Below is a small trained network, with its code and all its weights. Each question gives an input and a class and asks what happens when units are switched off, that is, made to give their printed mean instead of their output.

import numpy as np


def w(rows, s, z=0):
    codes = np.array(rows[::2]) - 128.0
    scale = np.full(codes.shape[1], s)
    scale[-1] = z or s
    return codes * scale


def f(y):
    return y / 2 * (1 + np.tanh(0.7978845608 * (y + 0.044715 * y**3)))


def log_softmax(a):
    a = a - a.max(-1, keepdims=True)
    return a - np.log(np.exp(a).sum(-1, keepdims=True))


def net(x, mask):
    res = np.array(x, float).reshape(1, 6) / 4 @ E
    y = f(res @ A[0][:, :-1].T + A[0][:, -1])
    res = res + np.where(mask, y, B[0][:, -1]) @ B[0][:, :-1]
    return log_softmax(res[-1] @ U[:, :-1].T + U[:, -1])


A, B = {}, {}
E = w([
[77,121,242,249],'x0',
[159,45,101,138],'x1',
[121,163,146,116],'x2',
[2,7,139,20],'x3',
[133,95,109,136],'x4',
[86,195,120,138],'x5',
],0.0061)
A[0] = w([
[92,90,144,81,71],'N0',
[4,56,131,130,102],'N1',
[144,165,84,65,155],'N2',
[36,87,110,100,94],'N3',
[189,150,111,167,108],'N4',
[203,139,129,169,75],'N5',
[183,140,121,170,79],'N6',
[69,71,126,103,99],'N7',
[96,105,167,206,71],'N8',
[130,62,69,201,172],'N9',
[177,132,119,45,78],'N10',
[85,217,129,178,202],'N11',
[146,118,182,156,54],'N12',
[186,26,160,143,197],'N13',
[169,128,117,153,190],'N14',
[183,62,178,57,104],'N15',
[69,198,96,89,178],'N16',
[178,71,153,95,105],'N17',
[92,121,173,252,132],'N18',
[58,105,254,187,98],'N19',
[222,120,126,219,158],'N20',
[109,54,135,94,70],'N21',
[96,99,207,200,70],'N22',
[217,175,67,186,85],'N23',
[173,170,42,71,132],'N24',
[91,116,180,47,99],'N25',
[162,148,66,47,91],'N26',
[143,127,62,117,149],'N27',
[84,166,163,88,118],'N28',
[171,104,147,124,254],'N29',
[97,189,201,119,165],'N30',
],0.0089,0.0062)
B[0] = w([
[116,170,67,152,160],'N0',
[144,203,67,64,244],'N1',
[184,50,173,237,194],'N2',
[122,193,58,96,203],'N3',
[71,158,94,90,170],'N4',
[101,187,46,98,158],'N5',
[96,192,33,67,147],'N6',
[140,180,98,91,192],'N7',
[175,164,69,255,157],'N8',
[112,110,170,105,196],'N9',
[189,129,89,200,152],'N10',
[87,91,195,101,240],'N11',
[197,147,5,187,120],'N12',
[128,132,177,87,242],'N13',
[55,126,139,75,192],'N14',
[144,176,104,104,171],'N15',
[135,94,139,112,202],'N16',
[91,122,103,118,149],'N17',
[153,102,120,166,232],'N18',
[183,111,91,237,232],'N19',
[108,144,130,55,245],'N20',
[112,155,85,117,171],'N21',
[205,117,44,212,179],'N22',
[67,174,87,64,214],'N23',
[137,90,157,237,212],'N24',
[91,185,118,163,183],'N25',
[215,97,77,245,186],'N26',
[117,93,172,188,173],'N27',
[60,121,132,98,151],'N28',
[76,123,210,41,253],'N29',
[117,97,176,160,195],'N30',
],0.0059,0.0051)
U = w([
[106,255,81,63,51],'0',
[134,79,192,98,254],'1',
[194,51,117,195,24],'2',
[90,64,186,85,178],'3',
],0.0086,0.0057)

Each question gives the input, the list of numbers given to net, and the class t.
The units are the neurons (one row each of A and B). Each row of codes is followed by its name. A weight is (code - 128) times the scale printed after its matrix; where a second scale follows, it is the last column's (A, B and U).
mask holds one flag per neuron, in row order. A switched-off neuron (its flag False) gives its mean, the last column of its row in B, instead of its output. The means were averaged over made-up inputs and are rounded, as every weight is.
A unit's drop is (log p(t) with every unit on - log p(t) with that unit switched off) / (log p(t) with every unit on - log p(t) with every unit switched off).
The circuit of an input: a set's keep is (log p(t) with only the set's units on - log p(t) with every unit switched off) / (log p(t) with every unit on - log p(t) with every unit switched off). Starting from the 12 units with the biggest drops (on a tie, the unit counted first), units are removed one at a time, each time the one whose removal leaves the highest keep (on an exact tie, the one counted first), for as long as the keep stays at least 0.8.
circuit, biggest first: the units of the circuit, biggest drop first
top k neurons: the k neurons with the biggest drops, biggest first
drop when u is switched off: that unit's drop, to one decimal
input [-7,1,-5,5,-8,1], class 2: circuit, biggest first	(N26 N2 N10)
input [6,4,2,5,5,6], class 2: circuit, biggest first	(N19 N22)
input [-6,6,-4,0,-8,-3], class 2: circuit, biggest first	(N26 N24)
input [7,3,-2,2,-5,-4], class 2: circuit, biggest first	(N19 N22)
input [-6,5,-3,-7,-6,-8], class 0: top 3 neurons	(N23 N5 N6)
input [-8,6,3,7,8,3], class 2: circuit, biggest first	(N26 N2)
input [-3,-6,-4,-4,4,-2], class 3: top neuron	(N1)
input [0,1,0,7,-6,8], class 0: circuit, biggest first	(N1 N3)
input [7,3,2,5,8,5], class 2: top 2 neurons	(N19 N22)
input [-8,-3,8,-6,4,1], class 1: top 2 neurons	(N23 N19)
input [7,-4,4,2,3,-6], class 2: drop when N22 is switched off	0.2
input [-4,-4,-1,6,-4,-6], class 0: drop when N21 is switched off	0.1
input [-6,-7,7,-6,0,6], class 1: drop when N2 is switched off	0.2
input [-2,-5,2,-4,2,6], class 3: top neuron	(N11)
